Below is a small trained network, with its code and all its weights. Each question gives an input and a class and asks what happens when units are switched off, that is, made to give their printed mean instead of their output.

import numpy as np


def w(rows, s, z=0):
    codes = np.array(rows[::2]) - 128.0
    scale = np.full(codes.shape[1], s)
    scale[-1] = z or s
    return codes * scale


def f(y):
    return np.maximum(y, 0)


def log_softmax(a):
    a = a - a.max(-1, keepdims=True)
    return a - np.log(np.exp(a).sum(-1, keepdims=True))


def net(x, mask):
    res = np.array(x, float).reshape(1, 8) / 4 @ E
    y = f(res @ A[0][:, :-1].T + A[0][:, -1])
    res = res + np.where(mask, y, B[0][:, -1]) @ B[0][:, :-1]
    return log_softmax(res[-1] @ U[:, :-1].T + U[:, -1])


A, B = {}, {}
E = w([
[104,44,171,164,167],'x0',
[191,155,115,152,166],'x1',
[104,93,185,162,167],'x2',
[109,145,148,64,84],'x3',
[1,112,145,78,5],'x4',
[131,167,51,217,60],'x5',
[179,47,229,53,13],'x6',
[117,153,53,74,169],'x7',
],0.0073)
A[0] = w([
[118,148,142,81,163,179],'neuron 0',
[66,120,173,83,60,128],'neuron 1',
[197,137,125,110,79,159],'neuron 2',
[73,34,137,53,53,160],'neuron 3',
[208,111,103,206,167,4],'neuron 4',
[168,170,76,146,56,199],'neuron 5',
[160,190,149,4,163,246],'neuron 6',
[99,118,76,141,147,219],'neuron 7',
[48,144,121,199,146,164],'neuron 8',
],0.011,0.0035)
B[0] = w([
[82,182,136,125,123,161],'neuron 0',
[176,1,170,140,171,219],'neuron 1',
[97,178,118,97,147,178],'neuron 2',
[190,38,183,33,122,245],'neuron 3',
[155,76,204,98,112,202],'neuron 4',
[27,165,78,134,154,198],'neuron 5',
[111,175,68,147,115,207],'neuron 6',
[71,204,121,147,173,182],'neuron 7',
[118,237,124,91,79,197],'neuron 8',
],0.0086,0.012)
U = w([
[57,222,84,188,146,249],'0',
[155,11,132,131,142,7],'1',
],0.011,0.0017)

Each question gives the input, the list of numbers given to net, and the class t.
The units are the neurons (one row each of A and B). Each row of codes is followed by its name. A weight is (code - 128) times the scale printed after its matrix; where a second scale follows, it is the last column's (A, B and U).
mask holds one flag per neuron, in row order. A switched-off neuron (its flag False) gives its mean, the last column of its row in B, instead of its output. The means were averaged over made-up inputs and are rounded, as every weight is.
A unit's drop is (log p(t) with every unit on - log p(t) with that unit switched off) / (log p(t) with every unit on - log p(t) with every unit switched off).
k most important neurons: the k neurons with the biggest drops, biggest first
drop of u: that unit's drop, to one decimal
input [-5,-1,1,7,5,-7,-5,0], class 1: 3 most important neurons : neuron 1; neuron 3; neuron 5
input [8,2,7,-6,-1,-2,-8,-3], class 0: most important neuron : neuron 8
input [2,-6,2,2,-8,-4,1,3], class 0: 4 most important neurons : neuron 3; neuron 1; neuron 6; neuron 0
input [-4,7,7,7,4,-8,-3,1], class 0: 3 most important neurons : neuron 6; neuron 0; neuron 3
input [-4,-8,-8,2,-8,-5,-1,-8], class 0: 2 most important neurons : neuron 3; neuron 1
input [4,-2,4,5,-8,3,0,7], class 0: 3 most important neurons : neuron 3; neuron 1; neuron 7
input [-5,-6,-8,7,2,4,2,7], class 1: 4 most important neurons : neuron 3; neuron 1; neuron 8; neuron 7
input [-6,6,4,-1,-4,8,4,-8], class 0: 4 most important neurons : neuron 3; neuron 5; neuron 1; neuron 2
input [-7,-7,3,-3,7,8,0,-7], class 1: 2 most important neurons : neuron 1; neuron 3
input [-2,7,-1,0,-3,-8,2,-6], class 0: drop of neuron 6 : 0.2
input [-2,-2,-3,7,-5,-5,3,5], class 0: drop of neuron 6 : 0.3
input [4,7,1,1,-1,-8,-8,-3], class 0: drop of neuron 3 : 0.1
